Below is a small trained network, with its code and all its weights. Each question gives an input and a class and asks what happens when units are switched off, that is, made to give their printed mean instead of their output.

import numpy as np


def w(rows, s, z=0):
    codes = np.array(rows[::2]) - 128.0
    scale = np.full(codes.shape[1], s)
    scale[-1] = z or s
    return codes * scale


def f(y):
    return np.maximum(y, 0)


def log_softmax(a):
    a = a - a.max(-1, keepdims=True)
    return a - np.log(np.exp(a).sum(-1, keepdims=True))


def net(x, mask):
    res = np.array(x, float).reshape(1, 4) / 4 @ E
    y = f(res @ A[0][:, :-1].T + A[0][:, -1])
    res = res + np.where(mask, y, B[0][:, -1]) @ B[0][:, :-1]
    return log_softmax(res[-1] @ U[:, :-1].T + U[:, -1])


A, B = {}, {}
E = w([
[118,160,116,173,72,176,152,179,116,144,87],'x0',
[152,227,130,84,182,103,5,210,190,63,115],'x1',
[65,43,176,141,85,87,41,243,157,151,137],'x2',
[123,131,226,178,127,190,215,121,128,33,192],'x3',
],0.012)
A[0] = w([
[162,114,222,215,148,134,158,145,184,44,138,12],'n0',
[155,107,164,150,164,168,202,70,81,91,95,127],'n1',
[125,168,113,158,100,154,189,74,134,124,206,136],'n2',
[163,128,163,133,94,204,180,54,122,72,173,126],'n3',
[122,14,95,147,65,98,168,83,77,172,107,147],'n4',
[89,130,190,187,138,167,142,158,136,2,204,176],'n5',
[133,111,121,100,85,104,179,111,91,54,124,111],'n6',
[167,193,132,122,150,126,118,155,168,24,102,245],'n7',
[244,221,56,166,207,133,165,53,126,108,48,155],'n8',
[105,111,161,110,91,161,114,84,151,204,133,223],'n9',
[121,221,141,61,150,207,90,150,144,83,160,1],'n10',
[135,146,109,138,122,171,143,91,96,95,176,114],'n11',
],0.0088,0.008)
B[0] = w([
[122,50,175,158,184,184,163,137,155,184,109,192],'n0',
[80,157,83,118,87,101,58,140,138,73,111,205],'n1',
[101,151,84,86,115,114,106,125,153,50,173,194],'n2',
[81,148,72,120,64,128,97,162,102,79,111,216],'n3',
[167,82,186,143,200,147,148,88,121,191,112,240],'n4',
[140,177,149,162,158,148,197,105,124,182,155,249],'n5',
[123,152,105,142,130,166,101,150,137,140,141,160],'n6',
[95,60,100,109,118,126,95,148,157,143,97,234],'n7',
[154,61,224,129,248,128,163,78,118,163,133,232],'n8',
[122,164,112,144,104,119,160,93,134,93,139,195],'n9',
[154,153,172,81,139,124,201,61,123,120,142,175],'n10',
[124,157,111,126,132,127,135,142,127,104,74,167],'n11',
],0.013,0.016)
U = w([
[139,157,152,137,151,122,202,88,90,148,169,251],'0',
[120,49,154,122,147,132,135,156,124,189,127,26],'1',
[102,192,68,53,64,93,4,231,131,48,150,91],'2',
],0.011,0.0022)

Each question gives the input, the list of numbers given to net, and the class t.
The units are the neurons (one row each of A and B). Each row of codes is followed by its name. A weight is (code - 128) times the scale printed after its matrix; where a second scale follows, it is the last column's (A, B and U).
mask holds one flag per neuron, in row order. A switched-off neuron (its flag False) gives its mean, the last column of its row in B, instead of its output. The means were averaged over made-up inputs and are rounded, as every weight is.
A unit's drop is (log p(t) with every unit on - log p(t) with that unit switched off) / (log p(t) with every unit on - log p(t) with every unit switched off).
The circuit of an input: a set's keep is (log p(t) with only the set's units on - log p(t) with every unit switched off) / (log p(t) with every unit on - log p(t) with every unit switched off). Starting from all 12 units, units are removed one at a time, each time the one whose removal leaves the highest keep (on an exact tie, the one counted first), for as long as the keep stays at least 0.8.
circuit, biggest first: the units of the circuit, biggest drop first
unit that matters most: the unit with the biggest drop
top k neurons: the k neurons with the biggest drops, biggest first
drop when u is switched off: that unit's drop, to one decimal
input [7,2,6,-2], class 2: circuit, biggest first : (n8)
input [0,1,-3,-2], class 1: top 3 neurons : (n5 n10 n9)
input [3,-1,-6,1], class 2: top 2 neurons : (n1 n3)
input [4,3,2,-1], class 2: top 3 neurons : (n8 n4 n0)
input [3,8,-2,-1], class 1: top 2 neurons : (n7 n5)
input [-4,-8,-3,5], class 2: top 2 neurons : (n1 n3)
input [3,3,-4,0], class 1: top 3 neurons : (n7 n5 n9)
input [5,-8,8,8], class 0: top 2 neurons : (n5 n7)
input [-3,7,1,-3], class 2: top 3 neurons : (n4 n8 n0)
input [-3,6,-8,0], class 1: top 3 neurons : (n7 n8 n5)
input [2,-5,4,3], class 0: top 2 neurons : (n7 n9)
input [-8,0,8,2], class 0: top 2 neurons : (n7 n5)
input [2,6,1,6], class 1: top 3 neurons : (n7 n0 n9)
input [-4,0,0,-8], class 0: top 2 neurons : (n7 n0)
input [8,1,-3,0], class 1: top 2 neurons : (n8 n5)
input [8,-7,-1,-7], class 0: unit that matters most : n7
input [-7,-7,7,4], class 0: top 3 neurons : (n7 n9 n5)
input [-7,2,2,-8], class 2: drop when n8 is switched off : 0.4
input [-6,-8,-4,2], class 2: drop when n1 is switched off : 0.4
input [5,-8,4,1], class 0: circuit, biggest first : (n7)
input [6,3,3,-5], class 2: drop when n4 is switched off : 0.2
input [2,1,-1,0], class 1: drop when n9 is switched off : 0.3
